Below are the code and all the weights of a small trained network. Each question names an input and a class and asks about switching units off, where a switched-off unit gives its printed mean instead of its output.

import numpy as np


def w(rows, s, z=0):
    codes = np.array(rows[::2]) - 128.0
    scale = np.full(codes.shape[1], s)
    scale[-1] = z or s
    return codes * scale


def f(y):
    return y / 2 * (1 + np.tanh(0.7978845608 * (y + 0.044715 * y**3)))


def log_softmax(a):
    a = a - a.max(-1, keepdims=True)
    return a - np.log(np.exp(a).sum(-1, keepdims=True))


def net(x, mask):
    res = np.array(x, float).reshape(1, 4) / 4 @ E
    y = f(res @ A[0][:, :-1].T + A[0][:, -1])
    res = res + np.where(mask, y, B[0][:, -1]) @ B[0][:, :-1]
    return log_softmax(res[-1] @ U[:, :-1].T + U[:, -1])


A, B = {}, {}
E = w([
[114,166,96,211,100,105,229,170,154,93,119],'x0',
[50,161,113,91,146,112,103,180,89,160,147],'x1',
[204,234,144,58,121,195,162,126,118,147,97],'x2',
[123,132,192,119,254,141,88,182,152,90,131],'x3',
],0.013)
A[0] = w([
[145,166,115,136,93,142,165,115,129,173,125,88],'neuron 1',
[120,134,85,160,97,118,154,136,125,135,100,3],'neuron 2',
[70,43,95,189,126,18,130,106,147,103,178,123],'neuron 3',
[131,183,118,128,106,126,176,143,108,106,110,67],'neuron 4',
[114,183,164,128,183,133,149,114,184,138,101,160],'neuron 5',
[115,156,152,120,255,159,172,169,174,47,107,2],'neuron 6',
[113,79,169,129,200,107,100,125,90,86,101,127],'neuron 7',
[168,90,183,44,93,115,61,82,87,192,90,128],'neuron 8',
[142,90,153,146,153,156,55,177,132,117,144,129],'neuron 9',
[126,182,123,122,96,136,148,151,125,122,84,74],'neuron 10',
[103,87,215,157,169,86,57,106,162,116,182,129],'neuron 11',
],0.0097,0.0045)
B[0] = w([
[111,153,207,157,112,64,170,173,149,137,49,173],'neuron 1',
[184,118,138,80,115,120,98,126,32,152,131,154],'neuron 2',
[92,176,68,53,182,157,199,44,123,154,111,249],'neuron 3',
[128,152,228,108,96,74,113,141,104,104,103,165],'neuron 4',
[107,127,69,181,116,149,138,112,161,119,198,179],'neuron 5',
[94,178,69,42,200,202,200,58,118,238,153,221],'neuron 6',
[148,93,159,135,104,108,90,169,126,74,169,202],'neuron 7',
[68,129,2,98,218,153,198,109,79,100,153,233],'neuron 8',
[131,47,170,160,97,90,102,174,169,97,141,190],'neuron 9',
[127,125,210,146,108,128,88,183,144,74,98,161],'neuron 10',
[109,50,191,183,129,70,83,180,181,132,155,221],'neuron 11',
],0.0085,0.014)
U = w([
[95,114,84,99,137,149,147,79,146,171,159,249],'0',
[122,157,113,94,138,136,214,109,85,178,117,130],'1',
[149,92,254,158,89,74,70,206,148,125,128,23],'2',
],0.0093,0.0019)

Each question gives the input, the list of numbers given to net, and the class t.
The units are the neurons (one row each of A and B). Each row of codes is followed by its name. A weight is (code - 128) times the scale printed after its matrix; where a second scale follows, it is the last column's (A, B and U).
mask holds one flag per neuron, in row order. A switched-off neuron (its flag False) gives its mean, the last column of its row in B, instead of its output. The means were averaged over made-up inputs and are rounded, as every weight is.
A unit's drop is (log p(t) with every unit on - log p(t) with that unit switched off) / (log p(t) with every unit on - log p(t) with every unit switched off).
The circuit of an input: a set's keep is (log p(t) with only the set's units on - log p(t) with every unit switched off) / (log p(t) with every unit on - log p(t) with every unit switched off). Starting from all 11 units, units are removed one at a time, each time the one whose removal leaves the highest keep (on an exact tie, the one counted first), for as long as the keep stays at least 0.8.
units of the circuit, in order: the units of the circuit, biggest drop first
k most important neurons: the k neurons with the biggest drops, biggest first
drop when u is switched off: that unit's drop, to one decimal
input [-7,5,-3,8], class 2: units of the circuit, in order -> neuron 11
input [2,-1,-8,-7], class 1: units of the circuit, in order -> neuron 3; neuron 2
input [0,-5,8,8], class 0: 2 most important neurons -> neuron 5; neuron 1
input [3,5,-5,-3], class 1: units of the circuit, in order -> neuron 3; neuron 11
input [6,-2,-8,-3], class 1: units of the circuit, in order -> neuron 3; neuron 2
input [-6,-4,0,2], class 2: 2 most important neurons -> neuron 3; neuron 6
input [-3,7,0,8], class 2: 3 most important neurons -> neuron 11; neuron 3; neuron 9
input [6,-7,6,-1], class 2: drop when neuron 3 is switched off -> 0.1
input [-7,5,-7,5], class 2: drop when neuron 11 is switched off -> 0.2
input [1,-8,-5,-8], class 1: drop when neuron 4 is switched off -> 0.0
input [3,7,1,-1], class 2: drop when neuron 8 is switched off -> 0.4
